Below is a small trained network, with its code and all its weights. Each question gives an input and a class and asks what happens when units are switched off, that is, made to give their printed mean instead of their output.

import numpy as np


def w(rows, s, z=0):
    codes = np.array(rows[::2]) - 128.0
    scale = np.full(codes.shape[1], s)
    scale[-1] = z or s
    return codes * scale


def norm(h):
    return h / np.sqrt((h * h).mean(-1, keepdims=True) + 1e-5)


def f(y):
    return np.maximum(y, 0)


def log_softmax(a):
    a = a - a.max(-1, keepdims=True)
    return a - np.log(np.exp(a).sum(-1, keepdims=True))


def net(x, mask):
    res = np.array(x, float).reshape(1, 8) / 4 @ E
    u = 0
    for l in range(2):
        y = f(norm(res) @ A[l][:, :-1].T + A[l][:, -1])
        res = res + np.where(mask[u : u + 12], y, B[l][:, -1]) @ B[l][:, :-1]
        u += 12
    return log_softmax(norm(res)[-1] @ U[:, :-1].T + U[:, -1])


A, B = {}, {}
E = w([
[142,155,75,3],'x0',
[59,132,225,83],'x1',
[29,188,77,69],'x2',
[81,126,179,135],'x3',
[46,109,92,170],'x4',
[209,129,146,149],'x5',
[181,15,135,69],'x6',
[122,65,187,159],'x7',
],0.0062)
A[0] = w([
[88,135,55,81,88],'0.n0',
[130,126,132,122,46],'0.n1',
[155,230,204,82,37],'0.n2',
[30,17,121,80,36],'0.n3',
[121,94,109,121,13],'0.n4',
[154,43,165,12,90],'0.n5',
[116,170,119,102,5],'0.n6',
[165,107,49,56,68],'0.n7',
[137,83,105,159,26],'0.n8',
[99,123,148,217,45],'0.n9',
[92,119,126,167,168],'0.n10',
[71,130,18,111,65],'0.n11',
],0.011,0.0024)
B[0] = w([
[113,172,96,107,208],'0.n0',
[117,118,126,124,128],'0.n1',
[76,182,189,71,192],'0.n2',
[92,149,239,72,221],'0.n3',
[125,153,161,119,135],'0.n4',
[152,4,167,66,254],'0.n5',
[99,133,138,116,153],'0.n6',
[206,143,90,170,219],'0.n7',
[155,136,187,130,154],'0.n8',
[194,126,140,157,208],'0.n9',
[181,156,179,142,188],'0.n10',
[140,226,92,121,220],'0.n11',
],0.02,0.0054)
A[1] = w([
[97,110,120,144,91],'1.n0',
[111,119,144,174,83],'1.n1',
[132,123,138,198,138],'1.n2',
[76,123,194,252,138],'1.n3',
[114,121,124,133,67],'1.n4',
[99,167,130,146,96],'1.n5',
[81,90,137,150,105],'1.n6',
[83,94,174,222,100],'1.n7',
[116,110,130,155,77],'1.n8',
[110,116,123,142,2],'1.n9',
[139,163,166,123,67],'1.n10',
[56,112,149,105,117],'1.n11',
],0.017,0.0024)
B[1] = w([
[144,129,107,127,128],'1.n0',
[160,108,99,118,156],'1.n1',
[168,95,147,134,196],'1.n2',
[249,18,115,113,253],'1.n3',
[132,138,133,139,128],'1.n4',
[134,185,193,190,189],'1.n5',
[71,99,144,123,140],'1.n6',
[96,32,67,132,198],'1.n7',
[129,136,160,183,133],'1.n8',
[110,135,143,152,128],'1.n9',
[160,169,192,110,231],'1.n10',
[112,179,203,217,192],'1.n11',
],0.021,0.0056)
U = w([
[109,253,55,140,44],'0',
[227,2,158,145,251],'1',
[33,141,204,60,26],'2',
],0.008,0.002)

Each question gives the input, the list of numbers given to net, and the class t.
The units are the neurons (one row each of A and B). Each row of codes is followed by its name. A weight is (code - 128) times the scale printed after its matrix; where a second scale follows, it is the last column's (A, B and U).
mask holds one flag per neuron, layer by layer. A switched-off neuron (its flag False) gives its mean, the last column of its row in B, instead of its output. The means were averaged over made-up inputs and are rounded, as every weight is.
A unit's drop is (log p(t) with every unit on - log p(t) with that unit switched off) / (log p(t) with every unit on - log p(t) with every unit switched off).
The circuit of an input: a set's keep is (log p(t) with only the set's units on - log p(t) with every unit switched off) / (log p(t) with every unit on - log p(t) with every unit switched off). Starting from the 12 units with the biggest drops (on a tie, the unit counted first), units are removed one at a time, each time the one whose removal leaves the highest keep (on an exact tie, the one counted first), for as long as the keep stays at least 0.8.
circuit, biggest first: the units of the circuit, biggest drop first
most important unit: the unit with the biggest drop
top k neurons: the k neurons with the biggest drops, biggest first
top k neurons in layer l: the k neurons of layer l with the biggest drops, biggest first
drop when u is switched off: that unit's drop, to one decimal
input [-6,-1,4,-1,-8,3,-8,-4], class 2: most important unit => 0.n2
input [2,2,4,4,-5,1,-2,-7], class 0: top 2 neurons in layer 0 => 0.n5, 0.n3
input [5,5,-2,-5,-8,-2,-2,4], class 2: top 2 neurons => 0.n2, 1.n3
input [-2,-3,-1,-3,-4,6,1,-8], class 0: circuit, biggest first => 0.n5, 1.n3
input [2,-5,-1,-2,-7,-1,3,-8], class 0: circuit, biggest first => 1.n3, 1.n7
input [2,0,-4,-5,6,-6,7,6], class 2: top 2 neurons => 0.n3, 1.n3
input [7,3,-5,1,8,-4,8,2], class 2: top 2 neurons => 0.n3, 1.n3
input [-7,7,7,-3,-3,-1,5,7], class 2: top 2 neurons in layer 0 => 0.n3, 0.n7
input [-2,3,-2,-2,5,3,-2,-8], class 0: top 3 neurons in layer 0 => 0.n11, 0.n5, 0.n3
input [0,2,0,8,1,1,2,-5], class 2: drop when 1.n3 is switched off => 0.1
input [-4,-2,-1,1,2,-6,7,0], class 2: drop when 1.n3 is switched off => 0.1
input [1,-3,6,8,-7,8,-3,2], class 0: drop when 0.n5 is switched off => 0.3
input [5,1,3,2,6,-3,0,4], class 2: drop when 1.n11 is switched off => 0.0
input [3,5,7,-6,-8,-8,2,7], class 2: circuit, biggest first => 1.n3
